Here is a tiny trained network, its code and every weight. The questions are about switching its units off for an input and a class, where a switched-off unit gives its printed mean instead of its output.

import numpy as np


def w(rows, s, z=0):
    codes = np.array(rows[::2]) - 128.0
    scale = np.full(codes.shape[1], s)
    scale[-1] = z or s
    return codes * scale


def norm(h):
    return h / np.sqrt((h * h).mean(-1, keepdims=True) + 1e-5)


def f(y):
    return np.maximum(y, 0)


def log_softmax(a):
    a = a - a.max(-1, keepdims=True)
    return a - np.log(np.exp(a).sum(-1, keepdims=True))


def net(x, mask):
    res = np.array(x, float).reshape(1, 7) / 4 @ E
    u = 0
    for l in range(3):
        y = f(norm(res) @ A[l][:, :-1].T + A[l][:, -1])
        res = res + np.where(mask[u : u + 8], y, B[l][:, -1]) @ B[l][:, :-1]
        u += 8
    return log_softmax(norm(res)[-1] @ U[:, :-1].T + U[:, -1])


A, B = {}, {}
E = w([
[188,51,51,195,100,136,115,233,185,212,162,162],'x0',
[159,131,126,74,87,254,37,110,53,88,138,171],'x1',
[86,172,81,161,107,224,127,207,239,148,63,204],'x2',
[139,181,119,95,2,59,64,70,118,171,147,166],'x3',
[55,136,175,74,144,120,47,128,192,65,39,115],'x4',
[217,94,92,40,123,67,129,138,157,116,86,184],'x5',
[167,37,115,98,184,124,121,132,67,120,144,129],'x6',
],0.0098)
A[0] = w([
[118,102,144,109,153,89,122,89,69,140,143,107,16],'0.n1',
[4,174,151,77,116,102,91,94,143,95,81,130,74],'0.n2',
[146,99,106,102,152,166,116,143,131,106,115,120,144],'0.n3',
[116,91,149,102,154,126,94,131,114,80,121,95,75],'0.n4',
[119,80,107,142,151,114,119,152,173,144,115,134,123],'0.n5',
[185,121,116,136,65,112,65,132,119,159,155,113,66],'0.n6',
[245,94,104,78,113,79,114,120,111,144,123,158,4],'0.n7',
[215,117,116,80,115,104,116,115,109,122,116,145,12],'0.n8',
],0.022,0.003)
B[0] = w([
[128,103,60,169,74,115,193,196,69,51,124,103,203],'0.n1',
[46,204,249,147,168,132,88,61,181,82,108,168,251],'0.n2',
[168,144,206,138,150,152,139,158,104,146,108,233,182],'0.n3',
[147,165,190,138,178,152,77,72,164,109,157,116,189],'0.n4',
[170,88,124,109,84,121,188,197,128,184,100,102,186],'0.n5',
[121,125,151,191,111,84,113,149,147,93,238,137,197],'0.n6',
[213,127,84,92,66,154,37,47,160,141,125,179,228],'0.n7',
[200,104,89,78,102,114,37,103,154,156,142,137,196],'0.n8',
],0.013,0.017)
A[1] = w([
[101,147,77,102,107,7,162,129,200,121,96,92,47],'1.n1',
[57,137,102,83,117,210,91,119,45,150,130,104,35],'1.n2',
[153,68,117,100,205,57,106,117,136,132,141,120,71],'1.n3',
[95,159,92,59,137,101,162,108,122,177,137,121,3],'1.n4',
[122,33,172,106,184,155,45,122,117,129,140,114,59],'1.n5',
[85,134,136,43,184,99,91,63,159,147,120,109,19],'1.n6',
[130,130,64,53,118,189,94,101,93,116,138,82,2],'1.n7',
[166,57,113,74,213,65,147,120,111,60,132,103,70],'1.n8',
],0.02,0.0042)
B[1] = w([
[123,170,178,104,110,30,75,225,198,152,93,89,209],'1.n1',
[155,98,171,229,82,209,133,117,108,118,46,166,155],'1.n2',
[184,83,135,139,65,128,145,44,143,171,75,71,177],'1.n3',
[132,142,173,159,137,155,94,157,138,71,99,143,131],'1.n4',
[120,193,144,110,142,50,65,159,177,166,119,122,232],'1.n5',
[84,154,89,128,228,140,239,9,121,112,128,151,255],'1.n6',
[227,137,153,157,121,126,158,157,117,161,100,143,192],'1.n7',
[62,110,49,80,205,214,144,122,113,87,189,146,200],'1.n8',
],0.014,0.0069)
A[2] = w([
[94,149,90,154,76,85,197,84,221,153,139,109,209],'2.n1',
[116,98,62,159,167,162,117,160,215,219,166,152,250],'2.n2',
[216,121,103,158,138,98,59,87,184,222,172,99,128],'2.n3',
[112,90,186,132,196,22,171,134,149,133,76,138,138],'2.n4',
[212,40,112,9,170,72,155,104,125,111,86,144,48],'2.n5',
[101,123,110,179,1,91,79,138,139,196,182,150,119],'2.n6',
[155,61,79,151,98,107,150,61,70,103,161,30,86],'2.n7',
[55,193,176,137,146,121,60,58,127,166,164,81,51],'2.n8',
],0.019,0.0016)
B[2] = w([
[171,154,254,62,150,95,44,143,171,138,129,205,187],'2.n1',
[203,64,138,212,71,151,112,103,89,159,48,144,191],'2.n2',
[94,190,124,114,54,1,141,145,123,171,158,153,253],'2.n3',
[73,135,146,65,92,201,87,229,166,141,84,11,206],'2.n4',
[120,107,95,236,47,241,99,93,85,151,129,208,199],'2.n5',
[121,140,29,1,184,171,84,25,98,37,182,132,228],'2.n6',
[96,27,125,170,171,204,159,213,75,120,117,98,182],'2.n7',
[114,152,134,198,184,144,201,50,56,137,65,128,240],'2.n8',
],0.012,0.018)
U = w([
[69,217,204,131,171,130,116,38,135,88,106,142,169],'0',
[151,122,87,109,153,64,255,95,150,178,135,106,24],'1',
[82,89,86,131,173,142,166,128,63,47,207,79,121],'2',
[148,132,98,123,171,80,237,99,188,186,193,111,3],'3',
[192,116,73,93,46,95,64,98,118,142,178,189,142],'4',
[162,57,121,202,93,200,160,170,96,160,91,143,143],'5',
[124,126,182,93,114,89,122,213,202,177,75,78,137],'6',
],0.013,0.0067)

Each question gives the input, the list of numbers given to net, and the class t.
The units are the neurons (one row each of A and B). Each row of codes is followed by its name. A weight is (code - 128) times the scale printed after its matrix; where a second scale follows, it is the last column's (A, B and U).
mask holds one flag per neuron, layer by layer. A switched-off neuron (its flag False) gives its mean, the last column of its row in B, instead of its output. The means were averaged over made-up inputs and are rounded, as every weight is.
A unit's drop is (log p(t) with every unit on - log p(t) with that unit switched off) / (log p(t) with every unit on - log p(t) with every unit switched off).
The circuit of an input: a set's keep is (log p(t) with only the set's units on - log p(t) with every unit switched off) / (log p(t) with every unit on - log p(t) with every unit switched off). Starting from the 12 units with the biggest drops (on a tie, the unit counted first), units are removed one at a time, each time the one whose removal leaves the highest keep (on an exact tie, the one counted first), for as long as the keep stays at least 0.8.
circuit, biggest first: the units of the circuit, biggest drop first
k most important neurons: the k neurons with the biggest drops, biggest first
k most important neurons of layer l: the k neurons of layer l with the biggest drops, biggest first
drop when u is switched off: that unit's drop, to one decimal
input [6,-3,1,-5,2,-8,-1], class 5: circuit, biggest first -> [0.n2]
input [-5,-5,4,3,-5,2,2], class 6: 4 most important neurons -> [0.n2; 0.n4; 1.n1; 0.n3]
input [2,-8,-7,-8,-7,4,-3], class 5: 2 most important neurons -> [1.n8; 0.n2]
input [-4,4,6,3,-6,-5,3], class 5: 2 most important neurons -> [1.n2; 0.n2]
input [3,-8,8,-4,-5,3,4], class 6: circuit, biggest first -> [0.n7; 2.n4]
input [-6,-6,-6,-8,0,-1,-3], class 2: circuit, biggest first -> [0.n1; 1.n8]
input [-3,-5,5,3,-2,1,1], class 6: circuit, biggest first -> [2.n4; 0.n7]
input [-2,1,0,1,-6,-6,-3], class 5: circuit, biggest first -> [0.n2; 0.n7]
input [1,7,-3,-8,-7,0,-1], class 4: 4 most important neurons -> [0.n2; 1.n5; 0.n1; 2.n8]
input [-1,-5,-2,-4,4,-8,8], class 2: 3 most important neurons of layer 0 -> [0.n1; 0.n7; 0.n2]
input [-8,-5,-5,2,2,7,5], class 4: 3 most important neurons -> [0.n7; 0.n8; 0.n1]
input [-3,1,-7,-3,1,4,2], class 4: 3 most important neurons -> [0.n7; 0.n8; 0.n4]
input [7,-1,8,0,6,1,-2], class 6: 2 most important neurons -> [0.n7; 0.n5]
input [-2,-4,1,2,-4,2,0], class 4: most important neuron of layer 0 -> [0.n2]
input [6,4,8,-1,3,-3,-3], class 5: 2 most important neurons -> [0.n7; 0.n8]
input [-2,-5,4,0,-3,-8,7], class 5: 2 most important neurons of layer 0 -> [0.n2; 0.n7]
input [-5,-6,-8,-6,-6,2,3], class 2: 2 most important neurons -> [1.n8; 0.n1]
input [-2,-4,-3,-3,-6,-3,-8], class 6: 2 most important neurons -> [0.n7; 0.n2]
input [-4,6,-5,-7,4,7,8], class 4: drop when 0.n2 is switched off -> 0.2
input [-8,0,1,2,-3,-2,8], class 2: circuit, biggest first -> [0.n1]
input [-1,-3,-2,-7,1,4,-2], class 5: drop when 0.n2 is switched off -> 0.5
input [7,3,5,-7,5,-4,-4], class 5: drop when 0.n2 is switched off -> 0.1
